Each row was made from one walk, in order. Every step used is in the known rows, and no mark comes twice. Write each row's walk.
Known rows:
ludo > dakon: [-0.55 -2.45  1.44  0.69 -0.67 -0.38 -1.97 -0.68 -1.60  2.75  0.58  1.53
  0.47  0.25  2.57  1.30  0.81  1.02 -0.44]
dakon > sokape > zeriro: [ 1.26  1.04 -2.36  0.40 -0.11 -1.60  1.62 -4.84  0.00 -1.66 -0.14  0.90
 -0.97 -2.92  0.26 -3.24  0.34  0.63  0.49]
tureg > lirusi: [-1.23  0.06  1.67  0.89 -0.19  2.74  1.70  0.94 -0.10  0.54 -1.02 -0.22
 -0.71 -2.22 -0.73 -2.64 -1.07 -0.59 -1.81]
ludo > dakon > sokape > zeriro > tureg: [-1.19 -1.86 -1.32  2.82 -1.54 -4.10  0.35 -5.20 -0.50 -0.70  1.50  1.74
 -0.58 -4.46  0.96 -1.27  0.55  1.70  0.80]
ludo > tureg: [ 1.33  0.56 -0.60  0.42 -0.38  0.05 -1.86 -0.54 -0.73  1.42 -0.75 -0.49
 -1.70 -0.53 -0.56 -0.80 -0.63  1.45 -0.22]
ludo > tureg > zeriro > lirusi > sokape > dakon: [-0.31  3.47  0.25  0.70  1.17 -1.83  1.97 -2.88 -2.25  3.03 -1.65 -5.78
 -1.21  0.44 -3.01 -4.82  0.31  0.15 -1.57]
ludo > tureg > lirusi > sokape: [ 0.45  1.24  2.11  2.48 -0.63  2.58  0.43 -1.59 -2.12  3.09 -0.38 -1.74
 -1.74  0.23 -0.39 -5.47 -0.41 -0.15 -1.86]
lirusi > sokape > zeriro: [ 0.32  0.62 -0.66 -0.24  1.42 -0.78  0.49 -2.84 -1.24 -0.32 -0.37 -1.96
  0.16  0.28  0.07 -3.10  2.54 -1.17  1.67]
dakon > sokape > zeriro > tureg > lirusi: [-1.78  0.67 -1.02  3.21 -1.01 -1.21  4.13 -3.63  1.04 -2.92 -0.14 -0.13
 -1.73 -7.11 -2.87 -5.08 -1.30 -0.04 -0.51]
sokape > dakon: [-0.79  0.83  0.26 -0.01  0.97 -2.20 -1.00 -0.85 -0.28 -0.44 -1.23 -2.34
 -0.71 -3.38 -0.87 -0.64 -0.29 -3.12 -0.42]
zeriro > sokape: [-0.28  0.42 -0.09  0.71 -2.43 -1.46  1.30 -2.86 -0.46 -1.38  0.31 -3.33
  0.98 -1.77  0.31 -1.21 -1.21 -0.04 -1.35]
dakon > sokape > zeriro > lirusi: [ 1.18  0.91 -3.99  0.26 -1.46 -2.15  3.34 -4.04 -0.41 -3.34 -2.53 -0.53
 -0.35 -3.08 -0.65 -2.63  1.04  3.04  1.08]
ludo > dakon > sokape > zeriro: [ 0.65 -1.57 -0.99  1.12 -0.73 -2.09 -0.56 -5.37 -1.68  1.11  0.37  2.46
 -0.47 -2.47  3.22 -1.84  1.29  1.77  0.04]
dakon > sokape > zeriro > tureg > lirusi > ludo: [-1.39  1.01 -0.33  0.55 -1.00 -0.60  3.11 -4.30  2.42 -3.83  0.79  0.27
 -2.34 -6.65 -2.61 -6.32 -1.64 -2.79  0.59]
zeriro > tureg: [-1.88 -0.21 -0.43  1.65 -0.95 -2.20  0.93  0.27  0.97 -1.86  1.19 -0.80
 -0.20 -2.10 -2.35  0.70 -0.68 -0.30  0.72]
dakon > sokape: [ 1.29  0.86 -0.67  2.20 -1.61 -1.11  1.71 -3.69 -0.06 -0.27  1.53  1.82
 -0.38 -0.25  1.00 -1.96 -0.32  0.75 -0.77]
tureg > zeriro > lirusi > ludo: [-0.87  1.90  0.63 -3.43  0.76  1.05  3.03 -0.08  1.44 -0.24  0.05 -1.61
  0.17  1.85 -2.02 -2.52 -0.71  0.11 -0.16]
lirusi > sokape: [ 0.37  0.69  0.90  1.26  0.16 -0.27  0.60 -1.94 -1.41  1.03  1.30 -0.85
  0.69  2.89  0.90 -2.03  1.39 -1.14  0.31]
tureg > zeriro: [-1.16  1.52  1.50 -0.85  2.04  0.93  2.29 -0.60  0.44  2.69  1.42 -0.73
  0.11  1.57 -1.71 -1.69 -0.57  0.56 -1.89]
tureg > zeriro > sokape > dakon: [-2.24  2.75  1.31 -0.09  0.66 -2.80  2.65 -3.91 -0.31  0.94  0.25 -6.49
  0.62 -3.79 -2.10 -3.72 -2.11 -2.54 -3.82]
ludo > tureg > zeriro > lirusi: [ 0.22  1.97 -0.88 -0.69  0.34  0.56  2.28 -0.18 -0.69  2.20 -1.98 -2.53
 -1.15  0.90 -2.94 -2.14 -0.89  4.20 -1.62]

Which walk is each row?
[ 1.63  0.67 -1.69 -2.40 -1.67  0.23 -1.14 -0.42  0.34 -1.27 -1.86 -1.36
 -1.65  0.05 -1.12 -1.60 -0.69  1.04  1.54]	zeriro > lirusi > ludo > tureg
[ 1.55  0.76  0.20 -2.17 -0.37  0.57 -2.77 -1.32  0.76  0.32  0.34  0.06
 -2.30  0.10 -0.17 -2.05 -1.10 -1.24  0.93]	lirusi > ludo > tureg
[-0.75  0.64 -2.72  2.36 -1.00 -3.89  2.37 -4.65  1.08 -3.58  0.97  0.22
 -1.03 -5.02 -1.98 -2.60 -0.12  0.38  1.36]	dakon > sokape > zeriro > tureg
[ 2.86  1.77 -3.87 -1.71 -1.82 -1.43  0.47 -5.20  0.37 -3.09 -2.07 -0.34
 -2.88 -2.93 -0.72 -4.70 -0.10  1.65  2.06]	dakon > sokape > zeriro > lirusi > ludo > tureg
[-0.56  3.74  1.67 -2.25  0.06 -2.02 -0.13 -5.05  0.57  1.31  0.69 -6.35
 -1.71 -3.39 -2.22 -5.74 -3.38 -3.70 -2.94]	lirusi > ludo > tureg > zeriro > sokape > dakon
[-0.79  2.20  0.80  0.26  0.77  0.33  4.67 -1.78 -1.19  1.76  0.38 -2.99
  1.17  4.25 -1.54 -3.32  1.23  1.71 -0.96]	tureg > zeriro > lirusi > sokape
[-0.02 -1.11  3.09  1.06 -2.14  1.90  0.23 -3.98 -0.22  2.08  2.10  3.67
 -1.00 -1.55  3.27 -4.44 -1.20 -1.53 -1.76]	tureg > lirusi > ludo > dakon > sokape
[-0.31 -2.24  2.10 -1.95 -0.58  0.42 -3.02 -1.34 -0.14  1.76  1.69  2.06
 -0.11  0.82  3.13  0.12  0.32 -1.62  0.68]	lirusi > ludo > dakon
[-1.56  1.48  2.87  2.18  0.96  0.31  1.19 -1.80 -1.75  1.43 -0.80 -3.54
 -0.70 -2.79 -0.97 -5.29  0.07 -4.69 -1.96]	tureg > lirusi > sokape > dakon
[ 0.98 -1.18  1.42  0.21 -2.09 -0.76 -1.24 -5.00 -0.15  1.48  3.33  4.06
 -0.30  0.72  4.29 -2.00 -0.16 -0.81  0.11]	lirusi > ludo > dakon > sokape
[-1.61  3.02  1.00  0.44  1.73 -1.89  3.79 -2.23 -1.62  1.57 -0.82 -5.38
  0.58  0.68 -2.62 -4.02  0.88 -1.45 -1.44]	tureg > zeriro > lirusi > sokape > dakon
[-2.25 -1.71  0.25  3.58 -1.75 -1.47  1.97 -4.21 -0.54 -0.31  0.56  1.36
 -1.23 -6.83 -0.10 -3.85 -0.45  1.10 -1.11]	ludo > dakon > sokape > zeriro > tureg > lirusi
[ 0.15  2.03  0.74 -0.52  1.42  1.02  0.49 -0.89 -0.15  4.15  0.49 -1.21
 -1.74  0.79 -2.08 -2.61 -1.40  1.93 -2.12]	ludo > tureg > zeriro
[ 0.37  2.57  1.65 -3.22  1.52  1.52 -0.49 -1.63  1.24  3.20  1.37 -0.47
 -2.15  1.68 -1.76 -3.82 -1.78 -0.78 -1.02]	lirusi > ludo > tureg > zeriro
[-1.96 -0.32 -2.03  0.08  0.61 -2.90  0.84 -0.78  1.22 -3.30 -0.63 -1.62
 -0.70 -4.88 -3.03 -0.48  0.27 -0.35  1.98]	sokape > zeriro > tureg
[ 0.70 -1.46 -2.68  0.88 -2.04 -2.40  1.30 -4.58 -2.14 -0.72 -1.69  1.07
  0.00 -2.75  1.91 -1.38  1.89  4.08  0.63]	ludo > dakon > sokape > zeriro > lirusi
[-0.76  0.43  2.64 -1.73  0.03  3.30  0.64  0.47  1.27 -0.21  0.03  0.13
 -1.22 -1.60 -0.42 -3.77 -1.63 -3.25 -0.70]	tureg > lirusi > ludo
[-1.04  1.11 -0.08  1.03 -1.31 -3.68  0.39 -3.35 -0.79 -1.71 -0.99 -5.67
  0.40 -5.10 -0.86 -2.04 -1.42 -3.02 -1.95]	zeriro > sokape > dakon
[ 0.85 -1.31 -0.19 -1.25 -0.68 -1.31 -1.39 -6.10 -0.19  0.08  1.41  2.93
 -0.83 -1.73  3.59 -3.05  0.96 -0.96  1.20]	lirusi > ludo > dakon > sokape > zeriro
